Below are the code and all the weights of a small trained network. Each question names an input and a class and asks about switching units off, where a switched-off unit gives its printed mean instead of its output.

import numpy as np


def w(rows, s, z=0):
    codes = np.array(rows[::2]) - 128.0
    scale = np.full(codes.shape[1], s)
    scale[-1] = z or s
    return codes * scale


def norm(h):
    return h / np.sqrt((h * h).mean(-1, keepdims=True) + 1e-5)


def f(y):
    return np.maximum(y, 0)


def log_softmax(a):
    a = a - a.max(-1, keepdims=True)
    return a - np.log(np.exp(a).sum(-1, keepdims=True))


def net(x, mask):
    res = np.array(x, float).reshape(1, 3) / 4 @ E
    u = 0
    for l in range(2):
        y = f(norm(res) @ A[l][:, :-1].T + A[l][:, -1])
        res = res + np.where(mask[u : u + 8], y, B[l][:, -1]) @ B[l][:, :-1]
        u += 8
    return log_softmax(norm(res)[-1] @ U[:, :-1].T + U[:, -1])


A, B = {}, {}
E = w([
[142,104,102,3,136,94],'x0',
[73,140,169,94,189,149],'x1',
[167,133,77,167,161,77],'x2',
],0.011)
A[0] = w([
[190,80,78,141,134,66,3],'0.n1',
[77,166,127,115,159,130,48],'0.n2',
[135,152,172,101,15,149,40],'0.n3',
[153,68,138,122,7,185,39],'0.n4',
[67,151,189,94,112,132,41],'0.n5',
[148,83,86,137,155,102,20],'0.n6',
[162,94,128,74,85,133,227],'0.n7',
[181,121,107,124,90,70,76],'0.n8',
],0.012,0.0046)
B[0] = w([
[206,249,118,29,124,217,201],'0.n1',
[135,50,197,74,61,140,158],'0.n2',
[206,29,39,114,156,220,204],'0.n3',
[221,40,54,194,76,203,220],'0.n4',
[186,146,210,73,233,230,195],'0.n5',
[185,191,55,66,103,84,157],'0.n6',
[80,59,103,254,208,142,254],'0.n7',
[176,210,90,165,194,198,201],'0.n8',
],0.0081,0.0075)
A[1] = w([
[73,155,168,73,71,102,2],'1.n1',
[62,127,154,163,158,170,63],'1.n2',
[97,173,148,235,77,111,107],'1.n3',
[80,138,168,188,43,120,82],'1.n4',
[254,223,154,140,201,177,166],'1.n5',
[187,55,163,199,90,109,189],'1.n6',
[170,150,105,185,148,141,182],'1.n7',
[72,63,85,72,184,13,148],'1.n8',
],0.011,0.0057)
B[1] = w([
[188,148,93,88,208,103,128],'1.n1',
[145,122,218,37,100,153,151],'1.n2',
[22,180,193,207,67,77,150],'1.n3',
[71,178,193,185,89,22,136],'1.n4',
[103,48,136,55,70,25,254],'1.n5',
[94,172,146,254,66,131,179],'1.n6',
[90,196,173,96,117,91,202],'1.n7',
[148,254,78,191,179,191,153],'1.n8',
],0.0095,0.014)
U = w([
[135,219,91,113,233,193,61],'0',
[201,77,68,186,71,203,253],'1',
[73,73,249,7,205,246,28],'2',
[201,195,49,33,89,62,211],'3',
[74,208,239,217,37,69,128],'4',
],0.011,0.0027)

Each question gives the input, the list of numbers given to net, and the class t.
The units are the neurons (one row each of A and B). Each row of codes is followed by its name. A weight is (code - 128) times the scale printed after its matrix; where a second scale follows, it is the last column's (A, B and U).
mask holds one flag per neuron, layer by layer. A switched-off neuron (its flag False) gives its mean, the last column of its row in B, instead of its output. The means were averaged over made-up inputs and are rounded, as every weight is.
A unit's drop is (log p(t) with every unit on - log p(t) with that unit switched off) / (log p(t) with every unit on - log p(t) with every unit switched off).
The circuit of an input: a set's keep is (log p(t) with only the set's units on - log p(t) with every unit switched off) / (log p(t) with every unit on - log p(t) with every unit switched off). Starting from the 12 units with the biggest drops (on a tie, the unit counted first), units are removed one at a time, each time the one whose removal leaves the highest keep (on an exact tie, the one counted first), for as long as the keep stays at least 0.8.
units of the circuit, in order: the units of the circuit, biggest drop first
most important unit: the unit with the biggest drop
k most important neurons: the k neurons with the biggest drops, biggest first
k most important neurons of layer l: the k neurons of layer l with the biggest drops, biggest first
drop of u: that unit's drop, to one decimal
input [-4,-1,-6], class 1: most important unit => 0.n3
input [-8,7,-3], class 2: 4 most important neurons of layer 1 => 1.n2, 1.n6, 1.n7, 1.n8
input [3,3,1], class 0: units of the circuit, in order => 1.n8, 0.n1, 0.n8, 0.n4
input [3,8,5], class 0: 2 most important neurons => 1.n8, 0.n1
input [-3,-5,4], class 3: 2 most important neurons => 0.n1, 0.n7
input [5,-5,-1], class 1: 3 most important neurons => 0.n7, 0.n4, 0.n5
input [7,-8,-3], class 1: 2 most important neurons => 0.n7, 0.n4
input [7,4,4], class 0: 2 most important neurons of layer 1 => 1.n8, 1.n5
input [-3,-1,-7], class 1: 2 most important neurons of layer 0 => 0.n4, 0.n3
input [-1,-8,5], class 3: drop of 0.n1 => 0.4
input [8,0,-3], class 0: drop of 1.n8 => 0.5
input [-1,-8,6], class 3: drop of 0.n1 => 0.3
